Below is a small trained network, with its code and all its weights. Each question gives an input and a class and asks what happens when units are switched off, that is, made to give their printed mean instead of their output.

import numpy as np


def w(rows, s, z=0):
    codes = np.array(rows[::2]) - 128.0
    scale = np.full(codes.shape[1], s)
    scale[-1] = z or s
    return codes * scale


def f(y):
    return y / 2 * (1 + np.tanh(0.7978845608 * (y + 0.044715 * y**3)))


def log_softmax(a):
    a = a - a.max(-1, keepdims=True)
    return a - np.log(np.exp(a).sum(-1, keepdims=True))


def net(x, mask):
    res = np.array(x, float).reshape(1, 7) / 4 @ E
    y = f(res @ A[0][:, :-1].T + A[0][:, -1])
    res = res + np.where(mask, y, B[0][:, -1]) @ B[0][:, :-1]
    return log_softmax(res[-1] @ U[:, :-1].T + U[:, -1])


A, B = {}, {}
E = w([
[75,39,168,230,251,192,122,247,57],'x0',
[219,75,187,50,92,30,241,240,83],'x1',
[129,130,125,132,126,130,131,130,130],'x2',
[103,72,31,57,94,240,163,224,237],'x3',
[125,130,128,127,128,124,123,130,127],'x4',
[124,125,127,126,129,129,129,125,124],'x5',
[1,250,247,132,65,189,224,168,134],'x6',
],0.0046)
A[0] = w([
[115,73,41,66,102,210,149,195,232,38],'neuron 1',
[164,177,205,192,154,27,81,41,18,62],'neuron 2',
[114,64,17,56,97,229,155,212,252,4],'neuron 3',
[45,188,83,193,158,210,31,36,181,135],'neuron 4',
[170,212,92,51,33,79,122,25,205,22],'neuron 5',
[209,79,184,58,98,49,235,224,82,47],'neuron 6',
[168,208,92,57,38,81,128,32,203,30],'neuron 7',
[24,231,227,123,79,173,225,163,124,226],'neuron 8',
[233,22,31,123,167,78,59,105,123,124],'neuron 9',
[209,76,185,57,96,49,239,225,80,42],'neuron 10',
[115,70,32,59,99,220,145,205,243,25],'neuron 11',
[160,180,203,198,158,18,80,33,11,49],'neuron 12',
[17,236,241,121,72,176,231,169,125,235],'neuron 13',
[203,83,180,59,100,53,229,221,79,48],'neuron 14',
[239,14,29,122,168,76,58,103,120,116],'neuron 15',
[69,37,167,232,242,188,117,221,55,74],'neuron 16',
[230,26,41,123,165,82,62,104,120,116],'neuron 17',
[79,50,162,220,226,181,117,211,62,88],'neuron 18',
[81,49,164,219,225,182,112,214,61,85],'neuron 19',
[36,178,88,199,167,211,23,52,175,157],'neuron 20',
],0.0041,0.00038)
B[0] = w([
[70,103,231,111,184,178,213,88,49,218],'neuron 1',
[70,99,236,98,179,176,225,91,37,225],'neuron 2',
[54,97,250,110,200,192,225,75,23,249],'neuron 3',
[213,16,43,220,68,197,89,27,142,254],'neuron 4',
[205,145,37,3,31,30,201,202,96,229],'neuron 5',
[180,39,68,247,105,218,50,27,172,218],'neuron 6',
[192,142,48,26,54,49,187,188,106,221],'neuron 7',
[64,220,131,164,198,91,12,206,223,229],'neuron 8',
[35,232,187,138,217,90,45,214,201,242],'neuron 9',
[177,42,68,239,107,210,53,37,168,220],'neuron 10',
[70,103,236,114,183,168,211,88,43,234],'neuron 11',
[70,93,240,101,178,181,233,87,32,234],'neuron 12',
[63,231,135,163,203,89,8,209,234,242],'neuron 13',
[177,42,69,243,108,205,61,41,166,211],'neuron 14',
[34,235,188,136,215,95,39,215,207,249],'neuron 15',
[215,149,22,12,24,24,189,202,118,252],'neuron 16',
[43,226,183,138,207,95,46,209,197,232],'neuron 17',
[198,144,34,28,40,46,178,187,120,230],'neuron 18',
[201,146,30,23,39,49,183,193,119,231],'neuron 19',
[191,44,57,198,83,171,99,50,146,255],'neuron 20',
],0.0044,0.0038)
U = w([
[45,219,160,150,184,94,21,206,235,251],'0',
[205,137,43,22,44,50,193,173,100,82],'1',
[185,40,74,245,96,196,80,42,157,123],'2',
[59,103,253,109,176,169,231,92,2,45],'3',
],0.0085,0.00023)

Each question gives the input, the list of numbers given to net, and the class t.
The units are the neurons (one row each of A and B). Each row of codes is followed by its name. A weight is (code - 128) times the scale printed after its matrix; where a second scale follows, it is the last column's (A, B and U).
mask holds one flag per neuron, in row order. A switched-off neuron (its flag False) gives its mean, the last column of its row in B, instead of its output. The means were averaged over made-up inputs and are rounded, as every weight is.
A unit's drop is (log p(t) with every unit on - log p(t) with that unit switched off) / (log p(t) with every unit on - log p(t) with every unit switched off).
The circuit of an input: a set's keep is (log p(t) with only the set's units on - log p(t) with every unit switched off) / (log p(t) with every unit on - log p(t) with every unit switched off). Starting from the 12 units with the biggest drops (on a tie, the unit counted first), units are removed one at a time, each time the one whose removal leaves the highest keep (on an exact tie, the one counted first), for as long as the keep stays at least 0.8.
units of the circuit, in order: the units of the circuit, biggest drop first
top k neurons: the k neurons with the biggest drops, biggest first
drop of u: that unit's drop, to one decimal
input [0,-1,8,8,6,8,5], class 3: units of the circuit, in order : [neuron 3]
input [-8,-7,6,-5,-2,0,-7], class 1: top 2 neurons : [neuron 5; neuron 7]
input [6,-6,-6,-3,-2,2,-2], class 1: units of the circuit, in order : [neuron 16; neuron 19]
input [1,3,1,-7,6,-5,-5], class 3: top 4 neurons : [neuron 12; neuron 2; neuron 13; neuron 8]
input [0,1,4,-7,7,0,-8], class 0: top 3 neurons : [neuron 15; neuron 9; neuron 17]
input [0,6,-8,7,-7,-6,-3], class 3: units of the circuit, in order : [neuron 3; neuron 11]
input [-1,-7,-4,-6,-8,-8,2], class 2: top 2 neurons : [neuron 4; neuron 20]
input [3,-7,1,-2,5,-4,-8], class 0: top 2 neurons : [neuron 15; neuron 9]
input [8,2,-5,5,-1,4,-8], class 0: top 3 neurons : [neuron 15; neuron 9; neuron 17]
input [5,8,-7,1,-1,-8,-8], class 0: top 2 neurons : [neuron 15; neuron 9]
input [8,8,-1,-5,2,-3,-4], class 1: top 3 neurons : [neuron 16; neuron 19; neuron 18]
input [-5,2,8,-6,5,-5,0], class 3: top 3 neurons : [neuron 12; neuron 2; neuron 16]
input [-2,2,-5,-6,4,-6,-4], class 3: top 2 neurons : [neuron 12; neuron 2]
input [-6,6,2,-6,1,7,7], class 0: top 2 neurons : [neuron 13; neuron 8]
input [2,-7,7,-8,-4,2,-5], class 3: units of the circuit, in order : [neuron 12]
input [3,8,0,7,-4,0,5], class 2: drop of neuron 6 : 0.3
input [1,-7,6,-5,-1,-1,1], class 2: drop of neuron 4 : 0.2
input [4,5,-6,0,-2,5,2], class 2: drop of neuron 19 : 0.0
